In the rows, zero is written as 128.
Facts:
ψ:
(564) (863) (661) (256) (338) (179) (67) (33)
(51) (727) (34) (135) (554)
(609) (705) (448) (687) (158) (180) (101)
(574) (573) (495)
(820) (281) (578) (636)
(481) (652)
(684) (614) (454) (449) (459) (342)
(28) (738) (665) (312)
(734) (586) (210) (601) (668) (616) (301) (669)
(796) (113) (307) (178) (878) (14) (329) (10) (8)
(148) (759)
(494) (255) (452) (688) (303) (333) (389)
(456) (546) (825) (302)
{(661),(180),(825)} ε (101)
{(564),(495),(14),(307),(636),(281),(333),(614),(148)} ε (705)
{(495),(459),(114),(111)} ε (578)
{(454),(180),(820),(652)} ε (481)
{(454),(180),(67)} ε (307)
{(34),(669),(614)} ε (459)
{(687)} ε (281)
{(180),(759)} ε (738)
{(180)} ε (661)
{(180),(832)} ε (178)
{(738),(179),(342),(448),(684)} ε (210)
{(302),(688),(51),(481),(759)} ε (28)
{(67)} ε (825)
{(307),(459),(636)} ε (338)
{(179),(111)} ε (494)
{(449)} ε (687)
{(449),(573),(652),(101)} ε (609)
{(10),(684)} ε (665)
{(158),(28),(734),(494)} ε (33)
{(312)} ε (51)
{(312),(587)} ε (636)
{(820)} ε (448)
{(820)} ε (449)
{(342),(579),(652),(28),(256)} ε (495)
{(114),(237),(669),(101)} ε (452)
{(665),(135)} ε (114)
{(586),(481),(759)} ε (564)
{(878)} ε (474)
{(281)} ε (14)
{(587)} ε (614)
{(587),(786)} ε (454)
{(579),(546)} ε (652)
{(652),(28)} ε (34)
{(333)} ε (727)
{(759)} ε (786)
{(759)} ε (256)
{(111)} ε (832)
{(111)} ε (820)
{(148)} ε (688)
{(456)} ε (546)

Known rows:
(494): [135  97 124 163 147 162 124 107  98 132 151 133 116 166 142 160 131 154
 122 140 113 124  93 121 150 127 104 166 107  79 110 160 112 123 106 129
 134  95]
(33): [119 170 162  72  81 148 123 109 163 108 150  65 150 102 120  61 122 113
 114 102 161  71 129 120 148 137 109  50  83 174 242  75 152  90 149 154
 122 119]
(158): [124 113 128  98 109 152 141 133 131 112 129 115 123 112 145 104 118 138
 115 107 128  87 120 108 121 135 109 123 101 109 171 125 148 120 142 154
 133 133]
(614): [129 109 102 150 143 124 124 155 125 132 124 145 126 143 126 148 141 150
 141 144 103 148 128 121 132 145 127 153 111 110 111 145 126 128 113 106
 115 130]
(587): [126 123 103 131 121 106 133 151 122 123 117 149 119 122 132 122 133 143
 142 114 110 136 126 109 124 153 132 155 136 126 113 124 139 107 136 108
 109 150]
(454): [130 133 124 133 138 123 123 143 124 130 127 134 125 128 115 125 139 130
 134 130 106 149 126 111 147 125 142 148 138 136 102 137 133 102 123 115
 129 125]
(727): [121 118 105 150 134 140 139 119 117 142 112 142 125 157 115 159 141 129
 128 175 133 176 122 117 125 119 122 131 121  95 126 118 108 160 117 113
 125 122]
(34): [129 113 122 129 134 134 120 144 135 127 127 128 126 136 135 133 140 129
 134 132 123 117 120 133 149 116 108 147  97 143 131 121 122 146 116 103
 132 117]
(652): [134 104 109 147 137 129 110 134 107 126 114 154 117 132 128 154 141 128
 144 111 124 129 117 148 144 100 107 159 136 126  92 136 111 165 120 121
 152 118]
(546): [139 106 109 147 147 137 118 120 110 151 124 155 117 144 129 156 130 127
 140 132 124 142 112 148 133 101 107 158 140 124 102 123 103 168 132 114
 133 114]
(456): [140  88 101 170 158 144 125 120 101 142 112 160 114 141 128 173 137 130
 136 125 121 142 105 148 125 102 107 173 155 109  76 143 105 173 130 112
 132 111]
(820): [135 105 126 167 161 136 110 122  86 133 119 149 105 140 126 169 134 157
 125 117 108 131 111 145 147 133 132 168 134  82  78 164 110 125 105 134
 153 105]
(281): [128 116 107 157 144 129 122 148 105 121  82 149 110 145 103 163 140 152
 131 147 113 154 130 137 114 138 138 144 130  82 119 130 122 122 120 123
 135 104]
(14): [119 157 121 110  93 116 114 152 144 110 110 109 130  97  98 101 133 130
 136 127 136 131 153 134 119 151 124  84 119 153 190  80 149 118 126 139
 121 145]
(878): [109 137 105 111 136 126 165 124 125 142 150 109 141 129 113 106 104 131
 129  87 121 127 139 156  73 136 134 117 131 161 148 104 142 166 137 115
 108 120]
(817): [137 132 121 136 151 128 145  98 121 141 131 129 136 141 123 135 125 114
 119 116 149 128 129 123 124 136 121 126 142 128 124 133 122 117 145 119
 115 130]
(586): [129 112 119 151 131 126 130 149 104 133  89 149 131 127 128 151 145 133
 130 124 117 148 137 115 143 119 145 175 127  98  80 147 133 113 115 120
 169 119]
(616): [125 151 134  95 123 124 141 115 150 131 135 104 140 106 114  97 115 111
 121 118 162 112 144 131 108 142 124  87 135 154 163 109 142 113 149 143
 108 140]
(237): [135 126 119 126 129  98 134 123 142 118 118 137 124 132 156 128 123 116
 129 142 142 118 136 130 122 128 135 132 118 142 108 146 129 144 133 127
 119 134]
(8): [117 190 142  52  89 110 138 111 179 131 139  84 160  67 100  47 110 102
 125  97 173  90 159 140 104 154 127  43 128 193 209  79 165 108 167 162
 112 169]

Rows:
No name comes twice in this set of rows, the named rows included.
[111 147  99  93  72 117 135 146 137 119 107 130 128 100 106  98 132 121
 133 121 143 145 147 124 101 143 117  92 118 129 175  87 148 152 135 150
 111 163]	(333)
[130 115 118 129 125 130 136 169 131 113 124 138 119 110 132 117 130 142
 124 111 107 125 129 110 111 150 133 141 133 117 146 135 144 112 147 111
 106 141]	(312)
[137  70 116 158 144 166 147 122 102 121 124 145 109 156 152 161 120 151
 115 125 103 129  99 108 132 125 112 189 113  67 104 173 118 130 130 119
 140  92]	(734)
[128 153 126  69  66  96 130 146 133 113 141 129 125  92 135  85 123 113
 135 110 132 120 133 123 115 133 140 111 156 148 112 122 154 123 134 159
 127 162]	(180)
[133 155 138 100 124 127 132  97 128 133 160 113 131 141 123 114 139 121
 126 168 156 141 126 119 151 122 124 107 128 152 117 130 121 111 114 133
 131 119]	(178)
[111 175 157  84  78 104 110 132 184 123 158 101 155  61 155  73  95 113
 123 112 152  82 160 147  98 159 147  58 138 164 190  96 151 120 156 184
 113 196]	(10)
[123 114 109 129 102 119 126 131 116 119 111 142 132 129 143 131 135 121
 149  98 132 117 125 137 123 118  96 152 139 122 123 105 124 170 138 131
 139 138]	(579)
[139 131 117 123 129 127 113 161 145 124 127 126 125 125 118 122 128 138
 134 131 105 143 136 106 129 149 137 123 112 132 151 115 143 107 136  95
  93 133]	(636)
[128 135 135 136 142 137 103 112 147 137 142 112 139 145 137 135 125 143
 140 160 142 124 113 131 164 116 101 113  88 146 132 135 109 140  91 121
 130 115]	(578)
[120 119 143 139 137 134 100 119 112 124 146 128 122 130 129 140 111 148
 131 116 109 122 121 137 146 136 147 120 144 113 120 136 122 126 111 158
 136 131]	(448)
[106 136 117 139 165 128 161 104 110 150 143 106 141 164 112 126 119 122
 131 100 122 125 130 149 100 115 125 123 131 170 147 114 128 158 122  93
 103 106]	(474)
[139 126 119 122 111 117 126 121 113 115 140 141 116 130 149 125 124 157
 139 102 125  99 117 131 135 151 103 145 123  97 121 140 132 130 117 155
 137 144]	(111)
[126 144 123 108 115 112 109 133 171 124 131 111 141 108 131 105 132 132
 131 140 148 116 140 125 133 140 112 114  82 164 151 106 135 135 117 114
 105 148]	(459)

The same nodes again, as new rows of numbers:
Known rows:
(863): [122 137 115 139 136 111 136 138 124 124 143 161 114 111 135  96 120 124
  87 126 143 134 128 124 138 139 133 145 185 114 126 130 123 149 129 133
 129 135 119 146  95]
(51): [133 119  93 146 134  97 106 129 115 113 114 142 136 131 184 123 128 115
 111 117 135 180 135 118 142 125 107 139 191 114 153 121 112 149  87 142
 162 124 160 149  64]
(34): [128 130 100 135 142 115 143 134 122 123 129 123 113 131  99 134 127 107
 134 134 118 121 122 121 136 123 139 145 148 127 122 132 124 134 120 124
 146 136 124 127 102]
(688): [120 125 133 127 123 141 153 132 124 127 125 139 144 151 160 142 128 151
 135 118  81 150 127 124 133 130 118 138 127 111 124 123 125 128  92 133
 128 128 157 116 118]
(579): [130 132 116 127 126 111 138 132 120 127 124 147 122 134  92 116 114  93
 152 133 110 118 153 126 134 115 133 145 105 135 141 127 120 132 117 129
 113 132 166 118 112]
(684): [126 117  86 141 145  82 139 137 130 125 128 114 121  96 152  82 127 127
 114 135 172 134 128 127 142 125 138 153 164 109 150 126 117 141 121 150
 135 141 128 142 114]
(281): [144 132 101 134 149  99 116 126 121 122 129 119 126 137 134 129 130  99
 140 134 107 122 140 123 150 144 114 145 167 126 153 138 115 136  91 126
 153 130  99 146 106]
(113): [141 130 116 138 118 120 105 139 122 125 145 140 132 124 166 125 117 109
  94 131 146 142 140 127 143 132 111 137 169 126 151 127 117 153 133 135
 156 132 135 132 103]
(452): [139 134 112 130 120 134 125 140 126 131 145 129 119 134 131 143 119 120
 100 133 142 123 127 129 138 130 122 133 146 129 117 129 121 145 144 129
 155 137 119 124 121]
(573): [124 127  84 149 131  99 127 138 117 126 124 147 111 128 115 104 120 110
 112 130 141 134 135 119 136 128 131 142 176 123 120 132 114 142 116 132
 141 136 116 139  74]
(668): [124 137 153 118 114 156 158 141 133 138 152 140 136 150 129 141 119 152
 118 134  94 106 127 134 135 135 123 135 108 122 116 132 130 130 139 128
 103 137 131 103 157]
(210): [116 131 132 129 128 124 152 142 137 136 146 141 135 111 149  94 117 150
 106 134 139 124 129 132 137 137 135 151 134 113 148 126 126 136 141 141
 109 141 132 120 154]
(256): [118 126 127 139 124 121 134 141 125 129 131 121 133 139  97 126 118 103
 152 135  97 121 144 126 130 114 127 146 118 134 150 128 128 128 111 125
 118 132 153 107 121]
(28): [140 116 102 153 135  93  77 129 116 105 120 127 138 127 158 130 121  81
 121 124 129 185 139 122 137 105 104 138 191 129 181 117 119 151  97 132
 173 122 201 131  70]
(705): [139 136 120 132 135 104 101 130 122 124 146 146 127 139 140 125 123 107
 109 131 116 122 141 124 150 149 108 144 170 124 152 136 121 147 112 126
 150 129 111 148 104]
(734): [129 127  89 145 156  98 118 126 124 110 129 129 105  95 131 100 129 101
 105 131 140 145 115 123 141 115 138 146 195 118 152 123 131 149 127 120
 163 135 143 144 105]
(495): [128 135 116 134 155  97 133 132 121 124 130 129 119 135  86 115 124  91
 139 134  92 110 138 122 143 131 134 152 151 130 147 137 127 131  99 117
 123 133 124 137 105]
(67): [129 129 157 104 115 176 186 144 132 150 136 110 147 177 109 183 125 161
 160 134  64  87 129 134 128 131 123 131  44 127  97 133 125 104 122 128
 108 134 117  73 192]
(878): [118 131 138 121 130 146 169 136 129 137 137 126 131 143 108 137 124 143
 136 132  91 104 121 129 128 132 135 142  98 120 107 131 126 121 121 124
 115 140 114 101 154]
(574): [137 132 107 146 122  97 100 134 118 122 145 154 123 109 161 107 118 110
  82 130 159 145 138 125 145 130 119 141 200 124 149 127 117 158 130 136
 158 131 126 148  85]

Rows:
No name comes twice in this set of rows, the named rows included.
[116 121 153 113 127 158 191 146 141 146 146  88 147 139 111 151 127 157
 155 139  94  92 122 138 130 127 135 142  50 117 129 128 131 105 145 135
  95 140 136  70 206]	(179)
[ 92 129 151 117 133 147 212 142 140 146 132 130 131 126  82 101 122 163
 160 135  76  90 120 131 121 125 156 154  75 114 118 132 136 106 131 128
  73 145 131  86 179]	(342)
[119 128  87 145 132  90 127 136 118 121 125 148 117 121 112 104 118  99
 126 132 130 138 142 118 134 121 134 149 173 127 136 132 115 142 109 130
 133 130 133 140  74]	(546)
[133 129 135 119 105 178 189 148 126 150 136 106 131 181  78 189 122 149
 164 137  89  82 123 132 118 123 136 125  39 136  65 133 117 109 133 125
 122 137 109  73 165]	(101)
[127 123  94 148 133  87 118 132 112 116 114 158 132 132 177 108 127 128
 111 115 129 175 135 115 139 128 116 146 195 110 137 126 109 144  76 142
 149 127 142 155  51]	(481)
[138 134  90 139 162  80 115 124 116 119 123 146 121 125 147 112 130 103
 124 128 110 126 142 117 152 151 120 150 187 116 153 142 115 140  80 130
 150 130  95 167  79]	(564)
[122 135 158 104 129 193 210 142 137 151 139 109 132 169  62 192 129 163
 165 139  56  67 111 137 120 128 141 132  25 131  73 135 134  99 142 113
 104 143 117  64 201]	(669)
[128 124  97 133 148 120 157 136 128 130 133 114 114 115 113 123 130 134
 128 136 137 114 114 128 134 126 141 142 130 115 114 129 121 130 135 134
 141 143  99 123 127]	(665)
[140 133 108 125 148 114 137 129 121 131 129 123 131 150 117 144 134 123
 140 132  97 109 139 125 148 146 116 143 129 123 137 140 120 127 101 127
 145 132 106 134 113]	(307)
[140 130  85 121 152 123 159 131 124 129 129 127  97 124  58 133 128 120
 134 136 131  98 117 128 134 125 147 135 104 125  96 128 117 129 145 119
 142 146 115 123 132]	(114)

The same nodes again, as new rows of numbers:
Known rows:
(33): [118 121 142 111 121 135 176 121 126 128 148  77 109 101 120 145 127 187
 150 156 141 150 157 158 243 105 233 140 181 104 147 129 180 166 120 135
 130 111 121 125 127 129 144 116 175 128]
(688): [117 118 142 108 123 158 125 117 123 123 121 119 109 104 117 135 126 133
 113 146 113 105 136 149 100 126 124 146 122 163 117 130 110 129 122 136
 129 106 112  94 137 126 140 111 130 122]
(179): [ 86 118 124 114 140 153 130 138 114 114 113  98 105 104 119 138 123 131
 181 114 132 155 130 182 123 121 146 128 152  96 116 118 123 143 124 135
 169 104 117 115 134 126 136  99 174 131]
(727): [159 135 141 126 127 148 129 109 125 115 122 176 154 108 138 128 119 124
 123 157 115 104 143  91 109 143 108 160 108 132 121 132 102 117 155 141
 132 130 166 143 132 134 164 140 108 133]
(759): [116 126 121 165 127 148 127 135 119 117 118 200 112 116 123 135 124 121
 127 144 142 103 134 123 107 119 112 134 106 138 118 125 106 119 125 128
 148 118 121 122 152 118 139 102  92 143]
(796): [158 116 122 117 133 132 128 110 125 121 124 184 157 167 126 149 122 127
 118 129 117 106 138  96 102 124 113 115 120 143 124 126 114 118 163 133
 131 173 127 122 136 138 137 134 102 124]
(34): [128 121 192 110 123 136 123 127 129 138 143 143 112 108 122 128 119 122
 115 152 116 114 137 103 104 114 107 134 130 153 115 137 133 125 132 130
 123 119 119 115 126 138 134 116  91 126]
(389): [114 116 123 114 133 141 166 113 120 130 118 100 107 105 123 135 125 176
 161 109 126 175 162 106 146 103 191 122 142 120 129 114 151 168 120 132
 130 118 112 160 122 117 134  93 192 125]
(825): [155 149 158 114 127 136 126 112 128 133 123 102 108 106 120 136 120 124
 112 147 123 125 167  93  99 106 111 118 110 139 121 128 122 127 168 139
 130 113 112 141 133 117 137  93  95 148]
(8): [157 122 129 110 129 140 177 109 116 130 114  87 109 110 117 132 115 176
 131 116 179 177 177 124 197 107 229 124 160 108 180 126 186 138 118 131
 137 123 115 154 129 140 141 116 208 149]
(669): [146 116 125 113 132 164 133 122 125 160 116  96 107 109 122 140 138 148
 139 110 194 193 174 112 187 103 186 122 142 133 190 122 207 126 118 137
 140 106 115 126 133 133 134  98 148 128]
(449): [126 120 124 112 133 145 140 109 125 108 112 120 107 103 122 125 125 124
 121 118 125 120 147 144 102 117 107 132 123 100 121 120 109 119 126 137
 137 107 114 128 134 122 133 104 135 125]
(546): [145 120 145 130 127 136 128 115 122 114 146 208 139 115 128 125 116 130
 119 132 149 109 136 100  98 109 106 129 136 112 116 125 111 118 121 137
 125 136 111 142 130 156 149 128  97 121]
(148): [146 128 117 139 129 136 126 116 121 116 120 217 132 150 138 142 122 124
 116 141 122  99 138  97 127 124 112 127 111 167 114 133 106 119 131 132
 126 155 139 127 155 139 136 126  96 119]
(636): [135 126 150 113 136 162 128 117 132 128 114 100 105 109 122 140 129 131
 112 141 111 109 143 123  98 119 121 151 113 179 121 131 105 122 134 145
 134 105 121  95 131 116 140  98 128 121]
(101): [118 123 127 128 132 135 176 113 124 119 116  82 107 104 118 138 129 131
 148 107 159 172 173  95 135 111 155 128 135 105 140 107 155 160 121 144
 127  95 119 183 128 120 135  97 152 119]
(564): [154 138 125 124 128 132 127 114 117 110 126 180 144 160 149 142 116 119
 120 181 119 104 131  92 147 111 109 139 112 128 123 134 104 116 159 133
 131 134 152 139 133 135 143 130  93 126]
(281): [157 137 129 140 127 147 126 110 118 106 111 193 144 105 144 132 119 124
 117 137 118 104 138 103 100 134 104 156 107 122 114 131 112 117 131 134
 146 118 160 155 125 139 144 142 101 126]
(301): [116 119 126 109 128 143 167 112 120 123 111  97 109 101 116 134 125 181
 172 108 118 180 158 104 145 109 185 119 139 116 127 112 156 160 126 134
 133 115 120 164 122 121 138  96 192 127]
(665): [136 115 147 111 139 134 127 114 124 142 127 115 114 111 121 131 121 126
 126 121 120 156 164 107 101 153 102 115 115 123 117 134 138 122 172 129
 126 126 111  90 130 138 155 107  89 174]

Rows:
No name comes twice in this set of rows, the named rows included.
[130 130 131 138 128 163 126 127 116 120 114 147 108 106 119 132 121 129
 121 131 127 112 143 110 108 107 121 140 114 171 124 128 122 114 122 137
 149 120 132 110 138 118 132  97 105 120]	(587)
[173 127 124 124 132 136 139 109 121 109 148 166 168 172 144 138 122 131
 115 161 137 106 140  94 116 104 109 119 127  97 121 134 112 114 155 141
 131 133 126 161 126 160 145 130  94 118]	(609)
[152 121 121 124 134 133 135 113 124 126 121 232 141 161 136 135 130 117
 121 125 151 108 130  95 100 111 107 113 149 122 113 128 116 118 124 131
 127 160 119 133 136 156 136 139  96 123]	(456)
[133 133 127 140 128 136 127 115 122 107 136 138 130 119 137 130 119 124
 129 183 126  98 146 110 106 118 107 143 114 103 119 118 107 119 157 135
 131 108 129 132 131 125 162 109  92 140]	(738)
[ 97 118 143 112 135 161 145 128 124 116 129  97 108 107 115 125 124 174
 127 120 120 115 134 161 108 103 133 124 160 124 113 114 128 142 123 129
 154 111 109  98 153 116 132  95 143 123]	(158)
[126 118 162 109 150 169 146 126 120 112 121  92 109 110 122 133 139 145
 127 115 117 136 133 105 102 110 118 128 140 127 127 126 137 127 131 136
 147 110 122 103 130 133 144  99 114 130]	(459)
[119 120 120 120 129 132 134 114 132 116 147 162 143 182 144 143 125 134
 132 166 124 102 139 112 134 119 111 118 138 103 120 124 112 114 165 131
 127 141 117  98 128 135 144 115  96 126]	(494)

